Rows and whether each has a hidden trait (one of two labels; each part has its own):
[  3   2  34   8   9   7  -4   3  13  -2  -8   3 -23  -6  -1   2  -2   3
 -12  -3   8 -13  10   7 -12  14  -6   3   3  14   8  -7  -5  14   7  -3
   1   4   1  -7  -4  -8  -3  -9  -8 -13   3   1   8 -10   0   3  13  21
  -5   3  -5  -4  -8   9  -2   1  -1   5  -4   5   3   8 -12  -8   2  -5
  -2 -24   5  -5  -5  -7 -18   5 -47   3   9  24  16  -2  10  -7   7   0
  -3   1 -13  -3   3   5 -26   3  11  -3  -5   2   1  -6  11  -4   8  -4
  10  -3  -2  11  15  -9  -3  -9   6  -4   8   2   2   3   1  -2  -2  -4
   3 -13   5  13   4   5   0   4  -6   6  -1  14  -6   6   8 -12   8   2
  -2 -10  -6   1  -3   1   9  -2   6   3  -8   4   8   4   3  -2  15  -3
  -2   3  -6 -24   8  15 -11  -7  -6  -8   6  10] : Z
[  6  13  29 -25   7 -17 -24 -11   4   3 -27 -38  -7 -63  -7 -37 -29  -3
 -37  27  -9  -4 -14 -38 -10   7 -15   0  33 -11  -2  -8  -1   6  -7  19
 -21  16   7 -14   0   2  34  -4   1 -26 -10  -9  27  26  22  -6  25  41
  -2  -4  15  18   0  -5   5  -7 -14  25 -15   5  25  16  10 -31  18  -8
  -6  -5 -36 -13 -44   5 -16 -30 -13  -6  10  14  22   9  15  -6  13 -18
  19  12  -5   2   2   3  63  13  14 -20  -8  -6  -5   1  -5  41  12  -5
  -7  26  13 -18  -2  -3   6  53 -31   2   1 -10  -1  10 -11  -3 -16  38
  30  31 -54  25  14 -35 -11  -4  -7   8 -19 -10  -6  21   3 -11 -23   0
  -3 -12  -9  -1  -6 -11   2  15 -25  -4   9  -7  16  -4  15  10  15  -3
 -23 -45   9  -2  -3  32   2  16   7  -1  11  10] : Z
[  8   3  19  11  11   1 -11   0  16  -2 -15   8 -41  -6  -4   1 -10   9
 -11  -3   6 -16   9   5 -11  11  -2   6   2  13   9  -3  -4   7   8  -8
   5   7   0 -18  -2  -7 -18   1  -8 -12   5  -1   5  -9  -5   3  12  11
 -12   4  -7 -10  -4  14  -2   4 -16   0  -8   2   2   9 -13  -4   9  10
  -2 -20   2  -2  -7 -14  -9   1 -25   2   9  29  17  -3   6 -11   9   2
  -4   0 -12  -7  -1  12   0  -2   9  -5  -5   1  -1  -6  14  -5  10  -4
  13  -4  -9  10  11  -5  -4 -13   3  -2   1   7   2   0   2   0  -3 -11
   4 -19   4  15 -16   9  -2  14  -3   5  -1  12  -8   7   6 -13  20   6
  -4  -4 -16   2  -4  -1   2   1   8   1  -6   2   6   5   3   1  19  -2
  -4  15  -4  -9  11  16  -8 -13 -14 -15   4   5] : Z
[  3  -2  27  13  12  -1  -7   2   9   0 -12   5 -30  -9  -3  -2  -5   1
 -17   0   3 -14  10  11  -7   7   4   3  -6  23  15  -3  -6  24   6  -8
   0   5   1  -7  -4  -6 -19  -3  -1  -6   9   0   4  -5  -1   2   8  17
  -6   5  -4 -11 -17   7  -2   5  -5   2  -9   0   5  -2  -6   4   4  -3
  -4 -25  11  -5  -2 -11 -12   9 -31   4   8   9  14  -3   7 -10   7   6
  -7   0 -13  -4   3   3 -25  -4   8  -3  -4   4   2  -4  10  -1   7  -5
  -3  -8  -4  10  13  -9  -4   4   4  -3  -3   1  -1   3  -1  -4   3  -8
   1 -16   0  17   4  11  -5   8  -4   9   1  15 -20   6   9 -15  11   8
  -3  -6  -9  -1  -8   1   7   2   6   3  -5   6   0   2   5   1  20  -6
   3   0  -5 -29   8  14  -4 -12  -5 -14  12  10] : Z
[  5  -1  -2  11  -4   5 -15   2  -2   2   1   3   9  -5  -3  10  -6  -4
  -9   0  -3 -15   2  -3   9  -7  -5   2   2  -5  -1  -1  -6  -4   1   4
   4   5  -1  -8  -2  -5   3   5  16   7  -1   0   2   1  -1   3  -5  27
  -3  -1   3   8  -1   7  -2   3  -5   1  11   9   4  12  -6  -5   7  -8
  -3  -5   8   1  -1  -6 -11   1  -7   0  -5  -6   7  -5   1   7  -3  -1
   3   0  -3  -2   4  -8  -3   0   2  -1  -1   1   4  -4  -4 -10   4   8
   2 -13  -4  11 -17   0  -1  -2   6  -2  -6  -8  -2   2   2   1 -17  -5
   7  -5  -5   3  21  -3   1   6   1   3   1  10   7   8  -6  -6   9  -6
  -3  -2  -4   1   4   1   4  -1  11   4  -3   5   5   4   2   0   9  -6
  -2   1   7  -3  -1  -5   3  -5   0   7   6   4] : G
[  2   2  31  14  16   2 -10   1  14   5 -13   0 -41 -13  -2  -2 -11   1
 -12  -3   9 -14   9   5 -10   6  -6   5   3  21   3   2  -6   5   6  -7
   9   7   0 -14   0  -6  -5  -3 -10 -13   4  -1   5 -10  -2   5  12  17
  -6   8  -6  -5  -5   8  -2   2   2   0  -5   5   3  15 -15  -1   7   9
  -3 -30   0  -4  -1 -13 -26   7 -30   3  14  28  14  -5  11  -8   9   3
  -6   3  -7  -4   5   3 -25  -4   6  -7  -5   3   0  -5  12  -5   9  -4
  11   0  -4  13  12 -13  -4 -11   3  -2   5   0   0   6  -3   0   1 -10
   7 -15   2  19  -4  11  -2  12   0   4   0  18 -10  13   9 -11  25   3
  -4  -9 -10  -1  -2   0   5   5   3   3  -3   0   8   1   4   2  18  -3
  -2   3 -12 -12   9  15  -6 -12  -8 -13   3   7] : Z
[  0  -2  -5  12  -5   1 -21   2  -4   0   0   0   8 -54  -3   3  -6  -1
 -10   0  -2 -15   2  -1  13  -2  -4   2   2  -2   1   0  -7  -2  -1   4
  -3   6   0  -8   0  -4  -2   8  12   0   3   0   5   2  -1  -1   2  20
  -4   1   2   7   0   3  -2   0 -12   1  17   5   3   8  -7  -6   6  -8
   1  -1   2  -4  -4  -6  -1   5 -12   1  -1   4   9  -2   0   8   0  -5
   0   1  -3  -1   6  -3 -12   0   6  -5   0   2   4  -4  -5 -33   5   6
   2 -21  -1  11 -22   3  -2   2   2  -1 -14  -4  -2   1   6   2 -16  -4
   6  -9  -3  -3  17   4   0   8  -1   6  -1   7   8   8  -2  -5   9  -6
  -5  -2   4   2   1  -1   4   2   0   5  -1   3   2   6   4  -2  -1  -6
  -4   0   8  -8   0  -1   6  -7  -2   8   3   3] : G
[ 16   6  32  -1   7  -9 -14  -9   2 -14 -29 -30 -10 -63  -4 -19 -11  -2
 -29  14  -4  -1  -5 -33 -10  15   0   0  23   3   4 -18  -4   7  -2  20
  -9  20   3  -4  -6   6  21  -7  -4 -25  -7  -9  14  37  23   2  28  40
  -8  -1  17  20  -2  -8  -2  -1 -12  16 -25   5  24  13  12 -26  11  -6
  -8  -4 -48 -14 -31  -7 -17 -32 -10  -2   9  11  21  14  19 -13  15 -23
  23  21  -4   3   0   1  63   4  12 -12 -12  -2   0   2  -6  48  14 -12
 -19  11   9  -7   2  -2  10  14 -17   2  25 -10  -2  26 -10  -4 -20  23
  26   5 -59  28  15 -20 -11 -20  -1   5  -6 -17  -6   9   1  -7 -24   0
  -5 -16  26   1  -8  -5   4  24 -28  -7   5  -1   4  -3  11  16   8  -4
 -13 -40   6  -4 -13  26  15  15  -5  -1   6  28] : Z
[  8   1  30  11  14 -15  -3   4  15   0 -18   5 -34 -18  -1  -1 -11   2
 -10  -1  11 -11  10   2  -6   8  -1   3   1  18   4  -2  -7  10   3  -4
   4   5   1  -7  -4  -6  -2  -2 -14 -16   5   0   9  -9  -2   4  17  22
  -7   6  -3   0  -5   6  -1   1   4   6  -2   7   3  19 -18   0  -2   3
  -1 -24   2   0  -3 -12 -18  -2 -44   3  20  29  16  -7  12  -8   9   0
 -10   0  -9  -3   3   9 -38  -5  11  -2  -6   1  -1  -6  10  -9  -2  -4
   7 -10  -7   8  15  -8  -5 -10   1  -3   5   0   0   6   0  -6  -1  -9
   3 -11   0  17  -1   9   0   6   0   9   2   6  -4   7   7  -8  19   1
  -1  -4 -12   1  -4   2   6  -5   7   1  -4  -3   5   5   0   2  12   0
   1   5  -9 -12   7  15  -9  -7 -12 -12   7   7] : Z
[  0  -1  -3  12  -6   4 -23  -1  -2   1  -5  -5   5   2  -3  10  -5  -1
 -10  -2  -1 -12   2   3  18  -7  -4   2   4  -4  -3   0  -3  -4   0   5
  -1   6  -1  -5  -2  -2   5  10  13   0   1   1   1  -3  -1   3   1  14
  -4   2   1   5  -1   3  -2   2 -19  -3  10   3  -1   2  -7  -2  -2  -4
  -1  -8   2  -2  -1  -2  -3   8  -8   0  -5   4   8  -3   0   6  -2  -3
   5  -1  -4  -2   8  -5   2  -2   1  -3   0   2   4  -3  -6 -11   9   6
   4 -22  -5  12 -13   2  -2   1  -4  -2  -2  -4  -1   2   6   6 -18  -3
   3 -10  -1   2  20  -5  -2   8   3   0   0   1  12   8  -5  -5   9  -8
  -2 -10  -1   4   3   0   1   2   6   5  -2   5   0   7   4   0  17  -8
  -2   3  10  -8  -2  -4   7  -4   1   4   5   6] : G
[  2  -2   3  11  -9   9 -21   3  -7   2   3   3   6  -6  -3   4  -7   0
 -11   0   2 -17  -1   2  16  -2  -3   0  17  -7  -7  -1 -10  -3  -4  10
   2   6   0  -9  -3  -3   3   7  13  -1   1   1   1  -2  -2   5  -1  17
  -3  -1   1   6   2   7  -2   1  -6  -1  17   8  -1   2 -11  -1   8  -4
  -2  -5   5  -3  -4  -8 -14   3   4   1  -5   6   1   0   0   5  -2  -3
   2   0  -2  -2   6  -3  -1  -3  -1  -4   3   4   3  -5 -11  -9   7   3
   2 -23  -1   8  -9  -2  -2  -5   1  -2  -3  -6  -2  -1   4   5 -13  -2
   1  -9   1  -3  20   0   3   0   0   2   0   4  12   4  -1  -3  19  -5
  -2  -2   1   3   2   0   1   0   0   5  -4   4   8   5   3  -4  20 -14
  -5   4   8  -6  -2   6   0  -6   0   9   6   6] : G
